Below is a small trained network, with its code and all its weights. Each question gives an input and a target symbol and asks what happens when units are switched off, that is, made to give their printed mean instead of their output.

import numpy as np


def w(rows, s, z=0):
    codes = np.array(rows[::2]) - 128.0
    scale = np.full(codes.shape[1], s)
    scale[-1] = z or s
    return codes * scale


def f(y):
    return np.maximum(y, 0)


def softmax(a):
    e = np.exp(a - a.max(-1, keepdims=True))
    return e / e.sum(-1, keepdims=True)


def log_softmax(a):
    a = a - a.max(-1, keepdims=True)
    return a - np.log(np.exp(a).sum(-1, keepdims=True))


def net(x, mask):
    ids = ['βγεηθλμπτφ'.index(c) for c in x.split()]
    T = len(ids)
    res = E[ids] + P[:T]
    q, k, v = (res @ M[0].T for M in (Q, K, V))
    z = softmax(np.where(np.tri(T) > 0, q @ k.T / 2**0.5, -1e9)) @ v
    res = res + np.where(mask[0], z, O[0][:, -1]) @ O[0][:, :-1]
    y = f(res @ A[0][:, :-1].T + A[0][:, -1])
    res = res + np.where(mask[1:13], y, B[0][:, -1]) @ B[0][:, :-1]
    return log_softmax(res[-1] @ U[:, :-1].T + U[:, -1])


Q, K, V, O, A, B = {}, {}, {}, {}, {}, {}
E = w([
[93,199,150,175,94],'β',
[101,146,158,135,124],'γ',
[59,216,162,135,100],'ε',
[89,184,151,154,103],'η',
[67,148,160,95,131],'θ',
[94,70,156,70,160],'λ',
[126,112,122,140,69],'μ',
[170,8,122,119,77],'π',
[118,172,84,235,72],'τ',
[176,94,89,203,80],'φ',
],0.017)
P = w([
[117,86,237,200,140],'0',
[60,88,108,84,108],'1',
[100,97,132,168,123],'2',
[87,100,87,54,107],'3',
[126,153,85,252,103],'4',
[122,120,73,45,126],'5',
[68,155,157,170,144],'6',
[151,145,55,47,115],'7',
[80,154,143,203,119],'8',
[184,165,58,42,162],'9',
[63,138,170,158,132],'10',
],0.015)
Q[0] = w([
[177,162,176,156,175],'H1',
[100,82,254,213,111],'H1',
],0.016)
K[0] = w([
[125,156,196,82,122],'H1',
[109,108,251,182,116],'H1',
],0.017)
V[0] = w([
[1,211,252,63,106],'H1',
[171,21,155,51,143],'H1',
],0.0082)
O[0] = w([
[217,204,132,87,191,251],'H1',
[146,207,254,101,4,156],'H1',
],0.015,0.0022)
A[0] = w([
[186,140,181,68,111,156],'N1',
[130,72,142,194,169,217],'N2',
[41,136,158,133,2,54],'N3',
[77,156,152,137,119,156],'N4',
[253,152,144,162,54,134],'N5',
[163,31,77,101,91,141],'N6',
[166,188,227,135,46,43],'N7',
[224,166,101,77,143,106],'N8',
[116,148,146,109,219,159],'N9',
[98,130,130,180,207,123],'N10',
[216,216,134,72,118,2],'N11',
[134,184,66,150,93,202],'N12',
],0.0088)
B[0] = w([
[90,191,116,133,136,204],'N1',
[114,174,119,75,93,194],'N2',
[160,86,170,146,191,251],'N3',
[154,113,124,113,69,172],'N4',
[83,183,133,96,126,197],'N5',
[135,202,108,167,119,186],'N6',
[137,91,71,77,182,236],'N7',
[88,104,149,189,164,197],'N8',
[158,151,136,141,75,194],'N9',
[182,84,98,132,85,181],'N10',
[87,12,96,143,147,197],'N11',
[130,98,180,78,125,180],'N12',
],0.011,0.017)
U = w([
[206,184,134,103,125,106],'β',
[121,237,182,154,129,185],'γ',
[125,91,115,168,181,1],'ε',
[175,182,144,133,141,151],'η',
[52,167,164,199,190,88],'θ',
[60,191,136,93,149,104],'λ',
[143,254,186,69,35,209],'μ',
[176,120,171,67,95,120],'π',
[144,110,76,66,66,127],'τ',
[43,96,155,165,81,146],'φ',
],0.0074)

Each question gives the input, a string of symbols that net reads in full, and the target symbol t.
The units are the heads (2 rows each of Q, K, V and O) and the neurons (one row each of A and B). Each row of codes is followed by its name. A weight is (code - 128) times the scale printed after its matrix; where a second scale follows, it is the last column's (O, A, B and U).
mask holds one flag per unit, heads first, then neurons. A switched-off unit (its flag False) gives its mean, the last column of its rows in O or B, instead of its output. The means were averaged over made-up inputs and are rounded, as every weight is.
A unit's drop is (log p(t) with every unit on - log p(t) with that unit switched off) / (log p(t) with every unit on - log p(t) with every unit switched off).
The circuit of an input: a set's keep is (log p(t) with only the set's units on - log p(t) with every unit switched off) / (log p(t) with every unit on - log p(t) with every unit switched off). Starting from the 12 units with the biggest drops (on a tie, the unit counted first), units are removed one at a time, each time the one whose removal leaves the highest keep (on an exact tie, the one counted first), for as long as the keep stays at least 0.8.
circuit, biggest first: the units of the circuit, biggest drop first
top k neurons: the k neurons with the biggest drops, biggest first
input π λ γ, target π: circuit, biggest first -> H1; N3; N7
input ε τ π π φ φ π π γ λ τ, target ε: top neuron -> N8
input ε ε μ π θ ε ε μ φ, target ε: circuit, biggest first -> H1; N11
input β φ π η μ γ λ, target β: circuit, biggest first -> H1; N9
input θ β η λ μ τ μ τ π τ λ, target θ: circuit, biggest first -> H1; N8; N11; N7
input θ π τ, target θ: circuit, biggest first -> H1; N8; N11; N5
input λ φ μ π θ γ π τ τ η, target τ: circuit, biggest first -> H1; N3; N8
input λ τ β β η β λ θ β φ μ, target λ: top 4 neurons -> N7; N5; N1; N11
input γ λ τ λ β φ π θ τ γ, target μ: top 4 neurons -> N11; N3; N7; N8
input λ η γ η ε π λ φ π, target λ: top 4 neurons -> N5; N7; N1; N11
input λ π τ λ θ μ π η θ, target λ: top 3 neurons -> N7; N11; N1
input β η τ μ π τ γ λ β, target β: circuit, biggest first -> H1; N10
input λ π β η π μ μ π μ, target λ: top 2 neurons -> N5; N7
input τ γ π τ β φ μ β τ ε π, target τ: circuit, biggest first -> H1; N2; N3
input β φ τ θ θ μ η γ, target μ: circuit, biggest first -> N7; N3
input π θ φ λ τ φ β π π, target π: top neuron -> N3
input λ π η η γ β ε, target λ: top 3 neurons -> N7; N11; N1
input τ λ θ, target τ: top 4 neurons -> N10; N3; N2; N8
input ε μ ε ε π, target ε: circuit, biggest first -> H1; N8
input ε τ π β π θ λ μ, target μ: circuit, biggest first -> N7
input β φ φ λ λ, target β: top 2 neurons -> N11; N9
input θ φ π λ η λ τ τ, target τ: top 2 neurons -> N8; N3
